Below is a small trained network, with its code and all its weights. Each question gives an input and a class and asks what happens when units are switched off, that is, made to give their printed mean instead of their output.

import numpy as np


def w(rows, s, z=0):
    codes = np.array(rows[::2]) - 128.0
    scale = np.full(codes.shape[1], s)
    scale[-1] = z or s
    return codes * scale


def norm(h):
    return h / np.sqrt((h * h).mean(-1, keepdims=True) + 1e-5)


def f(y):
    return y / 2 * (1 + np.tanh(0.7978845608 * (y + 0.044715 * y**3)))


def log_softmax(a):
    a = a - a.max(-1, keepdims=True)
    return a - np.log(np.exp(a).sum(-1, keepdims=True))


def net(x, mask):
    res = np.array(x, float).reshape(1, 5) / 4 @ E
    u = 0
    for l in range(2):
        y = f(norm(res) @ A[l][:, :-1].T + A[l][:, -1])
        res = res + np.where(mask[u : u + 8], y, B[l][:, -1]) @ B[l][:, :-1]
        u += 8
    return log_softmax(norm(res)[-1] @ U[:, :-1].T + U[:, -1])


A, B = {}, {}
E = w([
[87,158,255,74,222],'x0',
[116,136,115,116,132],'x1',
[183,111,93,9,92],'x2',
[192,211,137,167,240],'x3',
[119,128,118,122,131],'x4',
],0.0058)
A[0] = w([
[101,123,191,105,145,45],'L0N0',
[103,129,166,81,73,71],'L0N1',
[143,150,68,254,119,4],'L0N2',
[124,168,166,122,126,44],'L0N3',
[101,77,90,109,114,129],'L0N4',
[247,184,128,59,207,93],'L0N5',
[145,135,17,200,200,59],'L0N6',
[225,138,113,94,171,78],'L0N7',
],0.008,0.004)
B[0] = w([
[140,59,131,100,167,135],'L0N0',
[173,187,93,147,230,147],'L0N1',
[167,202,122,155,153,208],'L0N2',
[120,80,159,98,163,108],'L0N3',
[103,121,138,182,71,174],'L0N4',
[46,115,134,127,80,252],'L0N5',
[144,166,163,254,154,203],'L0N6',
[101,171,111,176,119,173],'L0N7',
],0.0087,0.0039)
A[1] = w([
[160,21,121,1,180,233],'L1N0',
[180,190,43,75,191,218],'L1N1',
[97,44,144,166,224,34],'L1N2',
[50,72,174,70,103,168],'L1N3',
[144,162,84,154,57,4],'L1N4',
[201,80,71,92,78,21],'L1N5',
[160,212,105,198,108,95],'L1N6',
[85,118,203,176,249,114],'L1N7',
],0.0091,0.002)
B[1] = w([
[221,87,93,211,235,217],'L1N0',
[140,177,172,208,118,137],'L1N1',
[63,200,104,66,145,158],'L1N2',
[149,200,184,164,210,239],'L1N3',
[91,93,91,146,19,197],'L1N4',
[136,61,83,90,139,177],'L1N5',
[133,48,145,207,152,235],'L1N6',
[117,162,127,2,37,254],'L1N7',
],0.0085,0.0054)
U = w([
[94,79,86,205,33,126],'0',
[188,140,153,179,221,253],'1',
[105,202,201,62,243,72],'2',
[88,172,180,41,131,95],'3',
[195,2,33,54,64,70],'4',
],0.0092,0.0046)

Each question gives the input, the list of numbers given to net, and the class t.
The units are the neurons (one row each of A and B). Each row of codes is followed by its name. A weight is (code - 128) times the scale printed after its matrix; where a second scale follows, it is the last column's (A, B and U).
mask holds one flag per neuron, layer by layer. A switched-off neuron (its flag False) gives its mean, the last column of its row in B, instead of its output. The means were averaged over made-up inputs and are rounded, as every weight is.
A unit's drop is (log p(t) with every unit on - log p(t) with that unit switched off) / (log p(t) with every unit on - log p(t) with every unit switched off).
The circuit of an input: a set's keep is (log p(t) with only the set's units on - log p(t) with every unit switched off) / (log p(t) with every unit on - log p(t) with every unit switched off). Starting from the 12 units with the biggest drops (on a tie, the unit counted first), units are removed one at a time, each time the one whose removal leaves the highest keep (on an exact tie, the one counted first), for as long as the keep stays at least 0.8.
units of the circuit, in order: the units of the circuit, biggest drop first
most important unit: the unit with the biggest drop
top k neurons: the k neurons with the biggest drops, biggest first
k most important neurons of layer l: the k neurons of layer l with the biggest drops, biggest first
input [5,4,-8,3,-6], class 3: units of the circuit, in order : [L1N7; L1N3]
input [1,-8,8,-3,-8], class 1: top 3 neurons : [L1N0; L0N6; L1N7]
input [0,1,5,7,1], class 0: units of the circuit, in order : [L0N5; L1N3]
input [4,-5,-1,4,7], class 3: units of the circuit, in order : [L1N7]
input [3,3,-8,7,-1], class 3: units of the circuit, in order : [L1N7; L1N0]
input [7,-3,-4,7,-2], class 3: units of the circuit, in order : [L1N7; L1N0]
input [1,-2,-7,4,1], class 3: 3 most important neurons of layer 1 : [L1N7; L1N0; L1N3]
input [1,0,0,-8,-6], class 2: 3 most important neurons of layer 1 : [L1N3; L1N6; L1N0]
input [-1,5,7,5,6], class 0: top 2 neurons : [L0N7; L1N7]
input [1,5,7,1,1], class 2: top 2 neurons : [L0N5; L1N3]
input [1,1,-7,6,-3], class 3: 4 most important neurons of layer 1 : [L1N7; L1N0; L1N3; L1N2]
input [1,4,-8,-6,-2], class 2: 2 most important neurons of layer 1 : [L1N3; L1N4]
input [-5,-7,3,6,1], class 0: top 2 neurons : [L0N5; L1N3]
input [1,-7,-4,-3,-6], class 2: most important unit : L0N6
input [-1,-2,6,7,-5], class 0: 2 most important neurons of layer 0 : [L0N7; L0N5]
input [4,-4,-1,-7,7], class 2: 2 most important neurons of layer 0 : [L0N1; L0N4]
input [-3,-2,1,4,-4], class 0: top 3 neurons : [L0N5; L1N3; L1N0]
input [6,-2,-6,-7,6], class 2: 2 most important neurons of layer 1 : [L1N3; L1N4]
input [7,8,6,-1,1], class 1: top 2 neurons : [L1N0; L0N6]
input [-1,-2,2,5,-2], class 0: units of the circuit, in order : [L0N5]
